Below is a small trained network, with its code and all its weights. Each question gives an input and a target symbol and asks what happens when units are switched off, that is, made to give their printed mean instead of their output.

import numpy as np


def w(rows, s, z=0):
    codes = np.array(rows[::2]) - 128.0
    scale = np.full(codes.shape[1], s)
    scale[-1] = z or s
    return codes * scale


def f(y):
    return np.maximum(y, 0)


def softmax(a):
    e = np.exp(a - a.max(-1, keepdims=True))
    return e / e.sum(-1, keepdims=True)


def log_softmax(a):
    a = a - a.max(-1, keepdims=True)
    return a - np.log(np.exp(a).sum(-1, keepdims=True))


def net(x, mask):
    ids = ['εζηξτφ'.index(c) for c in x.split()]
    T = len(ids)
    res = E[ids] + P[:T]
    u = 0
    for l in range(2):
        r = res
        for j in range(3):
            rows = slice(2 * j, 2 * j + 2)
            q, k, v = (r @ M[l][rows].T for M in (Q, K, V))
            z = softmax(np.where(np.tri(T) > 0, q @ k.T / 2**0.5, -1e9)) @ v
            o = O[l][rows]
            res = res + np.where(mask[u + j], z, o[:, -1]) @ o[:, :-1]
        u += 3
        y = f(res @ A[l][:, :-1].T + A[l][:, -1])
        res = res + np.where(mask[u : u + 12], y, B[l][:, -1]) @ B[l][:, :-1]
        u += 12
    return log_softmax(res[-1] @ U[:, :-1].T + U[:, -1])


Q, K, V, O, A, B = {}, {}, {}, {}, {}, {}
E = w([
[172,52,95,133,227,122,121],'ε',
[250,139,96,159,102,196,106],'ζ',
[142,75,195,25,85,17,200],'η',
[157,202,104,213,195,126,95],'ξ',
[207,185,90,156,179,78,171],'τ',
[176,94,157,200,202,80,132],'φ',
],0.016)
P = w([
[24,123,139,120,68,149,171],'0',
[2,184,163,148,124,183,70],'1',
[155,114,168,95,58,116,136],'2',
[69,147,74,197,107,142,92],'3',
[141,37,170,94,48,74,183],'4',
[60,152,106,143,165,106,59],'5',
[137,84,219,138,113,80,166],'6',
[54,136,117,133,170,85,38],'7',
],0.0098)
Q[0] = w([
[106,116,92,177,61,2,151],'0.h0',
[191,102,95,201,106,103,92],'0.h0',
[150,106,140,128,32,129,119],'0.h1',
[186,112,150,225,163,150,84],'0.h1',
[129,132,179,86,128,111,205],'0.h2',
[93,88,85,128,174,103,73],'0.h2',
],0.0073)
K[0] = w([
[169,103,75,198,148,39,204],'0.h0',
[96,97,20,217,237,243,112],'0.h0',
[169,26,142,97,96,151,112],'0.h1',
[144,136,94,201,213,249,1],'0.h1',
[154,108,171,190,144,159,168],'0.h2',
[159,162,92,103,167,185,153],'0.h2',
],0.0069)
V[0] = w([
[141,151,203,113,104,195,2],'0.h0',
[88,112,186,191,145,133,97],'0.h0',
[105,138,70,112,177,147,154],'0.h1',
[108,141,67,131,106,99,96],'0.h1',
[121,137,75,120,154,172,130],'0.h2',
[95,133,131,178,115,180,156],'0.h2',
],0.0093)
O[0] = w([
[101,107,84,164,25,80,140,73],'0.h0',
[2,123,162,102,112,114,197,255],'0.h0',
[145,90,83,104,64,95,95,146],'0.h1',
[104,128,151,111,127,106,101,142],'0.h1',
[130,131,128,124,201,116,43,102],'0.h2',
[85,137,155,131,213,73,167,153],'0.h2',
],0.0076,0.0048)
A[0] = w([
[144,65,246,83,153,118,232,117],'0.n0',
[105,53,67,120,210,178,88,187],'0.n1',
[175,180,89,4,134,159,140,70],'0.n2',
[154,137,129,79,139,161,216,14],'0.n3',
[1,62,17,84,159,200,63,2],'0.n4',
[152,113,207,140,112,79,165,13],'0.n5',
[116,132,170,74,184,113,20,41],'0.n6',
[45,95,9,131,131,119,114,46],'0.n7',
[109,241,108,112,155,131,89,5],'0.n8',
[63,100,64,180,52,206,83,81],'0.n9',
[73,240,60,154,135,129,123,83],'0.n10',
[181,158,60,150,249,132,111,81],'0.n11',
],0.0066,0.0028)
B[0] = w([
[117,214,68,151,121,142,111,254],'0.n0',
[62,127,178,207,67,128,145,178],'0.n1',
[100,121,178,185,1,102,119,139],'0.n2',
[187,99,168,185,24,43,105,143],'0.n3',
[73,104,113,101,100,202,55,146],'0.n4',
[171,196,103,85,83,179,49,181],'0.n5',
[59,158,136,164,76,115,184,151],'0.n6',
[63,130,133,103,8,146,146,148],'0.n7',
[120,151,65,51,110,123,140,157],'0.n8',
[175,128,133,171,134,226,36,144],'0.n9',
[122,123,87,75,155,69,52,182],'0.n10',
[140,53,183,76,78,68,74,196],'0.n11',
],0.0069,0.0068)
Q[1] = w([
[138,118,140,141,164,168,122],'1.h0',
[82,129,85,106,133,124,2],'1.h0',
[115,177,167,154,155,148,236],'1.h1',
[193,129,116,108,161,145,135],'1.h1',
[88,103,41,32,75,159,171],'1.h2',
[53,160,136,100,29,93,105],'1.h2',
],0.0075)
K[1] = w([
[147,158,144,144,159,208,164],'1.h0',
[101,136,113,195,92,89,58],'1.h0',
[135,165,129,166,134,247,72],'1.h1',
[154,186,65,175,41,160,103],'1.h1',
[117,246,187,2,48,126,167],'1.h2',
[147,70,184,59,172,67,209],'1.h2',
],0.0065)
V[1] = w([
[90,62,151,57,10,1,41],'1.h0',
[135,37,90,198,153,141,96],'1.h0',
[12,21,33,180,150,139,65],'1.h1',
[191,43,68,138,145,191,148],'1.h1',
[27,34,200,93,134,156,245],'1.h2',
[34,148,156,20,108,54,61],'1.h2',
],0.0066)
O[1] = w([
[52,211,52,140,165,196,164,198],'1.h0',
[153,59,175,141,154,185,117,111],'1.h0',
[163,146,230,172,107,211,156,165],'1.h1',
[2,77,98,102,141,139,65,3],'1.h1',
[195,96,27,255,106,128,148,119],'1.h2',
[183,155,125,90,187,166,216,183],'1.h2',
],0.0065,0.0064)
A[1] = w([
[57,109,162,176,171,38,189,192],'1.n0',
[153,134,181,208,167,201,42,120],'1.n1',
[146,138,150,97,145,140,186,68],'1.n2',
[77,164,137,204,153,147,81,38],'1.n3',
[103,158,168,133,137,113,108,126],'1.n4',
[175,109,123,99,255,67,141,130],'1.n5',
[182,147,129,148,61,125,65,121],'1.n6',
[112,110,120,90,168,109,173,150],'1.n7',
[229,194,136,155,119,129,86,141],'1.n8',
[124,104,189,111,77,140,132,3],'1.n9',
[24,73,100,123,69,150,134,128],'1.n10',
[140,148,132,98,206,139,206,49],'1.n11',
],0.0091,0.0036)
B[1] = w([
[202,121,205,174,186,112,129,254],'1.n0',
[106,75,64,78,39,150,77,212],'1.n1',
[97,165,155,224,67,214,89,158],'1.n2',
[128,116,69,123,197,38,210,201],'1.n3',
[177,128,90,92,143,142,224,179],'1.n4',
[231,88,68,116,168,143,61,198],'1.n5',
[29,28,79,195,129,82,249,171],'1.n6',
[220,238,64,144,166,111,133,149],'1.n7',
[84,37,141,162,188,201,155,248],'1.n8',
[85,178,153,85,90,114,135,135],'1.n9',
[101,176,254,95,37,72,43,158],'1.n10',
[140,131,160,67,67,160,156,179],'1.n11',
],0.0053,0.0083)
U = w([
[96,134,171,135,79,127,91,202],'ε',
[180,223,143,149,71,218,146,82],'ζ',
[223,148,41,112,129,164,53,252],'η',
[114,71,107,223,169,62,229,79],'ξ',
[108,87,10,181,132,225,100,151],'τ',
[30,170,2,179,160,106,172,41],'φ',
],0.0053,0.002)

Each question gives the input, a string of symbols that net reads in full, and the target symbol t.
The units are the heads (2 rows each of Q, K, V and O) and the neurons (one row each of A and B). Each row of codes is followed by its name. A weight is (code - 128) times the scale printed after its matrix; where a second scale follows, it is the last column's (O, A, B and U).
mask holds one flag per unit, layer by layer, with each layer's heads first. A switched-off unit (its flag False) gives its mean, the last column of its rows in O or B, instead of its output. The means were averaged over made-up inputs and are rounded, as every weight is.
A unit's drop is (log p(t) with every unit on - log p(t) with that unit switched off) / (log p(t) with every unit on - log p(t) with every unit switched off).
The circuit of an input: a set's keep is (log p(t) with only the set's units on - log p(t) with every unit switched off) / (log p(t) with every unit on - log p(t) with every unit switched off). Starting from the 12 units with the biggest drops (on a tie, the unit counted first), units are removed one at a time, each time the one whose removal leaves the highest keep (on an exact tie, the one counted first), for as long as the keep stays at least 0.8.
units of the circuit, in order: the units of the circuit, biggest drop first
most important unit: the unit with the biggest drop
k most important neurons: the k neurons with the biggest drops, biggest first
k most important neurons of layer l: the k neurons of layer l with the biggest drops, biggest first
heads that matter: for each layer, one digit per head in row order, 1 if its drop is at least 0.15 and else 0, layers parted by /
drop when u is switched off: that unit's drop, to one decimal
input φ ξ φ ξ η ζ τ, target ζ: heads that matter -> 000 / 001
input ζ τ φ τ ε ξ τ, target η: units of the circuit, in order -> (0.h0; 1.n5)
input ε τ τ ζ φ η φ, target ε: units of the circuit, in order -> (1.h2; 0.h0)
input ζ ζ τ, target ε: units of the circuit, in order -> (1.h2; 0.h0; 0.n9)
input τ τ φ, target η: units of the circuit, in order -> (0.h0; 1.h1; 1.n5)
input η φ τ, target φ: 2 most important neurons of layer 1 -> (1.n0; 1.n6)
input φ η τ, target ξ: most important unit -> 1.n6
input ξ ζ ξ ζ ξ, target ε: units of the circuit, in order -> (1.h2; 1.h0)
input φ τ ζ, target ξ: heads that matter -> 000 / 100
input φ η ξ, target ξ: 3 most important neurons of layer 1 -> (1.n6; 1.n1; 1.n8)
input φ ζ ε τ φ, target ε: units of the circuit, in order -> (1.h2; 0.h0; 0.n9)
input φ ζ ε ζ φ ζ ξ, target ε: 2 most important neurons -> (0.n9; 0.n0)
input φ τ ξ ε, target ε: 2 most important neurons -> (1.n10; 0.n1)
input φ φ φ ε ε ζ, target τ: heads that matter -> 000 / 000
input ζ τ φ ζ φ ξ ξ ξ, target φ: heads that matter -> 000 / 100
input ξ φ ε, target ζ: most important unit -> 1.h1
input ε ζ ζ, target τ: 3 most important neurons of layer 1 -> (1.n6; 1.n1; 1.n0)
input φ ξ η φ ε, target ζ: heads that matter -> 000 / 001
input φ ξ ξ, target ξ: 2 most important neurons of layer 1 -> (1.n1; 1.n8)
input ε ζ η η ζ ε φ τ, target η: most important unit -> 1.n5
input ζ ζ φ φ ζ, target ε: heads that matter -> 100 / 011
input ζ ξ φ τ ξ φ φ ε, target ε: 2 most important neurons -> (1.n10; 0.n4)
input ε ε ξ, target τ: drop when 1.h2 is switched off -> 0.3
input ξ ξ τ, target ζ: drop when 1.h1 is switched off -> 0.3
input φ τ φ φ φ ξ ζ ξ, target φ: drop when 0.n10 is switched off -> 0.3
